Below are the code and all the weights of a small trained network. Each question names an input and a class and asks about switching units off, where a switched-off unit gives its printed mean instead of its output.

import numpy as np


def w(rows, s, z=0):
    codes = np.array(rows[::2]) - 128.0
    scale = np.full(codes.shape[1], s)
    scale[-1] = z or s
    return codes * scale


def f(y):
    return y / 2 * (1 + np.tanh(0.7978845608 * (y + 0.044715 * y**3)))


def log_softmax(a):
    a = a - a.max(-1, keepdims=True)
    return a - np.log(np.exp(a).sum(-1, keepdims=True))


def net(x, mask):
    res = np.array(x, float).reshape(1, 6) / 4 @ E
    y = f(res @ A[0][:, :-1].T + A[0][:, -1])
    res = res + np.where(mask, y, B[0][:, -1]) @ B[0][:, :-1]
    return log_softmax(res[-1] @ U[:, :-1].T + U[:, -1])


A, B = {}, {}
E = w([
[105,145,154,148,201,61,184,217,252],'x0',
[125,179,223,67,121,171,118,170,99],'x1',
[198,138,61,52,119,145,115,184,140],'x2',
[101,181,91,140,28,198,148,114,193],'x3',
[124,132,145,67,72,74,236,143,41],'x4',
[214,131,255,174,99,174,144,167,140],'x5',
],0.01)
A[0] = w([
[217,71,163,148,135,103,106,201,102,238],'N1',
[247,179,158,60,22,241,59,131,76,134],'N2',
[137,224,200,147,114,96,203,171,235,206],'N3',
[29,208,186,175,192,100,127,206,225,181],'N4',
[72,117,148,161,138,113,151,59,65,133],'N5',
[213,47,49,102,152,155,37,116,148,254],'N6',
[84,91,219,106,98,155,133,17,46,204],'N7',
[51,1,94,52,132,14,201,203,44,203],'N8',
[52,139,147,163,143,62,179,61,25,160],'N9',
[79,64,100,186,117,138,159,50,49,172],'N10',
[92,111,150,149,37,58,207,111,29,228],'N11',
],0.007,0.0039)
B[0] = w([
[110,78,205,181,147,140,231,147,87,210],'N1',
[159,178,134,183,87,250,123,101,74,254],'N2',
[119,68,79,90,74,142,98,248,120,235],'N3',
[181,82,139,166,172,129,50,205,165,228],'N4',
[133,92,202,149,62,35,78,109,155,165],'N5',
[75,156,113,254,163,116,165,101,109,229],'N6',
[142,127,212,150,66,148,89,95,140,210],'N7',
[226,168,94,80,191,64,93,105,40,229],'N8',
[129,131,187,15,86,37,70,129,153,192],'N9',
[155,111,122,153,107,106,136,28,158,193],'N10',
[176,63,91,67,80,92,155,82,141,222],'N11',
],0.0093,0.012)
U = w([
[208,199,122,58,221,64,101,126,74,26],'0',
[159,82,185,76,48,64,100,70,180,72],'1',
[44,128,80,193,135,154,118,84,236,241],'2',
[203,91,83,63,77,101,254,187,97,181],'3',
[151,220,175,122,88,247,134,109,82,175],'4',
[110,77,203,175,189,107,200,128,54,6],'5',
[154,35,155,126,156,136,93,250,183,184],'6',
],0.0089,0.0021)

Each question gives the input, the list of numbers given to net, and the class t.
The units are the neurons (one row each of A and B). Each row of codes is followed by its name. A weight is (code - 128) times the scale printed after its matrix; where a second scale follows, it is the last column's (A, B and U).
mask holds one flag per neuron, in row order. A switched-off neuron (its flag False) gives its mean, the last column of its row in B, instead of its output. The means were averaged over made-up inputs and are rounded, as every weight is.
A unit's drop is (log p(t) with every unit on - log p(t) with that unit switched off) / (log p(t) with every unit on - log p(t) with every unit switched off).
The circuit of an input: a set's keep is (log p(t) with only the set's units on - log p(t) with every unit switched off) / (log p(t) with every unit on - log p(t) with every unit switched off). Starting from all 11 units, units are removed one at a time, each time the one whose removal leaves the highest keep (on an exact tie, the one counted first), for as long as the keep stays at least 0.8.
circuit, biggest first: the units of the circuit, biggest drop first
unit that matters most: the unit with the biggest drop
k most important neurons: the k neurons with the biggest drops, biggest first
drop when u is switched off: that unit's drop, to one decimal
input [3,0,5,-4,1,0], class 0: 2 most important neurons -> (N8; N11)
input [1,7,7,-6,-8,-6], class 5: 3 most important neurons -> (N6; N3; N8)
input [-4,-1,-7,3,-5,-5], class 1: circuit, biggest first -> (N5)
input [-4,-8,1,-5,2,3], class 1: 2 most important neurons -> (N10; N9)
input [1,-6,3,-1,1,6], class 5: circuit, biggest first -> (N1; N11)
input [-5,-3,-2,-4,-2,-7], class 1: 2 most important neurons -> (N5; N10)
input [-3,0,-3,7,-5,-2], class 2: 3 most important neurons -> (N8; N2; N1)
input [-3,3,1,2,5,-4], class 1: 2 most important neurons -> (N11; N7)
input [1,-1,-7,-2,-2,3], class 1: 2 most important neurons -> (N5; N9)
input [-8,-6,6,-2,-8,1], class 2: 2 most important neurons -> (N6; N8)
input [5,3,-3,-3,4,3], class 6: drop when N4 is switched off -> 0.4
input [-7,4,7,-8,-7,4], class 4: drop when N2 is switched off -> 2.2
input [7,3,4,-7,7,0], class 0: drop when N8 is switched off -> 3.6
input [-2,-7,1,1,-3,3], class 2: drop when N3 is switched off -> 0.0
input [-2,5,-5,3,2,1], class 1: unit that matters most -> N11
